Here is a tiny trained network, its code and every weight. The questions are about switching its units off for an input and a class, where a switched-off unit gives its printed mean instead of its output.

import numpy as np


def w(rows, s, z=0):
    codes = np.array(rows[::2]) - 128.0
    scale = np.full(codes.shape[1], s)
    scale[-1] = z or s
    return codes * scale


def f(y):
    return np.maximum(y, 0)


def log_softmax(a):
    a = a - a.max(-1, keepdims=True)
    return a - np.log(np.exp(a).sum(-1, keepdims=True))


def net(x, mask):
    res = np.array(x, float).reshape(1, 7) / 4 @ E
    y = f(res @ A[0][:, :-1].T + A[0][:, -1])
    res = res + np.where(mask, y, B[0][:, -1]) @ B[0][:, :-1]
    return log_softmax(res[-1] @ U[:, :-1].T + U[:, -1])


A, B = {}, {}
E = w([
[75,174,60,213,56,171,158,158],'x0',
[2,175,139,34,171,238,175,95],'x1',
[90,54,222,195,154,164,168,205],'x2',
[141,43,27,91,186,123,211,144],'x3',
[135,112,127,114,110,140,120,129],'x4',
[139,105,127,106,100,147,115,133],'x5',
[80,126,154,78,33,41,216,119],'x6',
],0.0092)
A[0] = w([
[151,146,146,153,181,156,40,152,42],'n1',
[124,100,232,145,123,125,196,181,44],'n2',
[140,187,131,163,163,113,157,152,2],'n3',
[158,103,102,74,104,151,187,151,148],'n4',
[176,152,139,146,188,135,145,116,77],'n5',
[133,175,224,143,70,139,51,131,42],'n6',
[150,178,28,101,108,80,80,19,138],'n7',
[152,54,62,166,157,9,125,180,77],'n8',
[119,68,188,200,150,164,170,191,34],'n9',
[78,111,37,167,105,162,145,155,112],'n10',
[108,162,69,209,64,171,145,117,100],'n11',
[134,80,91,201,97,63,66,113,61],'n12',
[123,59,103,147,162,142,194,172,94],'n13',
[181,164,41,97,134,128,153,82,115],'n14',
[153,122,148,183,90,48,35,163,56],'n15',
[146,111,87,199,203,159,42,141,52],'n16',
[95,134,143,130,88,66,220,104,124],'n17',
[93,159,75,155,127,130,91,207,68],'n18',
[133,48,146,140,176,143,204,199,91],'n19',
[115,127,180,109,53,34,184,124,119],'n20',
[149,157,130,158,174,195,124,114,99],'n21',
[123,153,90,211,52,144,156,132,41],'n22',
[176,97,65,147,137,78,142,194,145],'n23',
[126,80,189,196,171,148,163,137,38],'n24',
[94,131,191,83,71,19,179,133,131],'n25',
[241,169,159,167,190,254,60,133,57],'n26',
[100,169,229,200,90,122,61,88,59],'n27',
[177,125,246,84,171,95,93,75,67],'n28',
[150,82,17,140,193,165,96,164,50],'n29',
[21,156,147,63,168,203,135,75,170],'n30',
[178,97,105,166,151,70,71,149,89],'n31',
[174,85,151,164,73,127,85,150,122],'n32',
[111,65,227,192,103,190,147,172,42],'n33',
[146,66,126,66,203,84,137,125,118],'n34',
[175,94,202,95,198,67,117,80,59],'n35',
[115,208,205,129,92,152,47,162,71],'n36',
[200,135,144,192,102,52,117,127,78],'n37',
[120,155,66,206,74,152,159,165,69],'n38',
],0.0096,0.0023)
B[0] = w([
[144,121,57,138,106,127,114,151,190],'n1',
[159,197,123,109,81,120,80,140,184],'n2',
[118,117,136,117,128,104,100,124,140],'n3',
[110,116,99,130,162,109,180,122,169],'n4',
[129,113,102,169,109,138,134,122,155],'n5',
[130,98,113,149,194,9,254,127,205],'n6',
[221,217,168,71,79,84,114,141,231],'n7',
[80,160,151,115,150,136,166,125,207],'n8',
[196,177,149,86,84,123,119,153,200],'n9',
[127,60,184,177,154,101,123,71,183],'n10',
[171,71,187,157,100,116,90,74,190],'n11',
[81,158,167,138,152,163,131,140,190],'n12',
[177,150,131,121,152,50,194,133,180],'n13',
[175,201,158,115,118,57,146,139,192],'n14',
[59,131,183,68,161,167,146,143,210],'n15',
[110,98,47,141,71,171,99,161,199],'n16',
[134,76,55,148,134,163,86,178,188],'n17',
[146,100,136,182,109,134,91,83,161],'n18',
[171,161,148,121,144,99,134,153,190],'n19',
[127,117,25,151,117,192,91,201,199],'n20',
[87,126,91,132,89,151,138,130,173],'n21',
[144,80,166,155,110,177,98,89,182],'n22',
[73,129,160,107,179,155,181,116,187],'n23',
[178,165,152,83,100,118,100,153,182],'n24',
[128,121,10,177,96,179,85,188,204],'n25',
[121,130,51,145,122,167,86,200,228],'n26',
[152,101,124,137,168,36,194,136,212],'n27',
[137,63,153,154,78,108,95,57,209],'n28',
[126,115,82,155,139,103,169,169,189],'n29',
[34,136,198,70,171,200,136,141,247],'n30',
[104,145,134,110,135,193,162,137,195],'n31',
[81,145,152,93,143,119,125,136,183],'n32',
[205,185,146,88,127,146,114,126,205],'n33',
[124,49,161,176,91,89,152,57,194],'n34',
[137,46,194,189,51,157,52,56,202],'n35',
[121,116,121,175,181,57,189,154,205],'n36',
[28,149,166,80,160,181,136,146,205],'n37',
[136,60,163,170,104,125,82,44,186],'n38',
],0.0078,0.014)
U = w([
[47,151,158,83,167,186,127,135,165],'0',
[127,112,7,138,114,158,78,165,79],'1',
[151,47,165,151,102,125,72,62,77],'2',
[201,231,135,90,106,103,95,138,47],'3',
[134,98,92,131,186,60,188,134,251],'4',
],0.018,0.0022)

Each question gives the input, the list of numbers given to net, and the class t.
The units are the neurons (one row each of A and B). Each row of codes is followed by its name. A weight is (code - 128) times the scale printed after its matrix; where a second scale follows, it is the last column's (A, B and U).
mask holds one flag per neuron, in row order. A switched-off neuron (its flag False) gives its mean, the last column of its row in B, instead of its output. The means were averaged over made-up inputs and are rounded, as every weight is.
A unit's drop is (log p(t) with every unit on - log p(t) with that unit switched off) / (log p(t) with every unit on - log p(t) with every unit switched off).
The circuit of an input: a set's keep is (log p(t) with only the set's units on - log p(t) with every unit switched off) / (log p(t) with every unit on - log p(t) with every unit switched off). Starting from the 12 units with the biggest drops (on a tie, the unit counted first), units are removed one at a time, each time the one whose removal leaves the highest keep (on an exact tie, the one counted first), for as long as the keep stays at least 0.8.
units of the circuit, in order: the units of the circuit, biggest drop first
k most important neurons: the k neurons with the biggest drops, biggest first
drop when u is switched off: that unit's drop, to one decimal
input [-5,-6,0,5,8,-1,8], class 1: units of the circuit, in order -> (n25)
input [4,-1,5,-7,-2,-8,1], class 4: 2 most important neurons -> (n6, n27)
input [5,4,6,-1,1,5,-2], class 3: units of the circuit, in order -> (n33, n9)
input [-7,-4,7,2,-4,0,-7], class 1: 3 most important neurons -> (n26, n16, n1)
input [0,6,-2,-6,6,-6,-7], class 1: 2 most important neurons -> (n26, n1)
input [-4,0,4,-7,-6,1,4], class 4: 2 most important neurons -> (n6, n27)
input [7,-6,0,4,1,4,-5], class 2: 3 most important neurons -> (n38, n11, n30)
input [-6,-4,-7,-8,8,2,8], class 1: 2 most important neurons -> (n25, n20)
input [-2,-1,-7,7,-8,-5,-3], class 3: 2 most important neurons -> (n7, n14)
input [8,1,8,-4,-3,0,1], class 2: 4 most important neurons -> (n38, n11, n22, n7)
input [2,3,-7,6,1,8,7], class 1: 3 most important neurons -> (n17, n25, n20)
input [-7,6,-2,-3,-1,3,-1], class 2: 2 most important neurons -> (n28, n35)
input [-7,3,0,-8,3,2,-4], class 4: 2 most important neurons -> (n6, n36)
input [-8,-3,-1,7,-3,-6,-1], class 2: 2 most important neurons -> (n35, n34)
input [-5,2,-1,-8,3,2,3], class 4: units of the circuit, in order -> (n6)
input [6,1,-3,8,3,-5,-2], class 4: 2 most important neurons -> (n29, n35)
input [0,1,5,5,5,7,5], class 1: drop when n20 is switched off -> 0.5
input [0,3,4,-7,-1,-3,-2], class 4: drop when n6 is switched off -> 0.1
input [5,4,2,-8,8,5,-5], class 4: drop when n6 is switched off -> 0.2
input [-5,4,-8,4,1,-4,-3], class 3: units of the circuit, in order -> (n7)
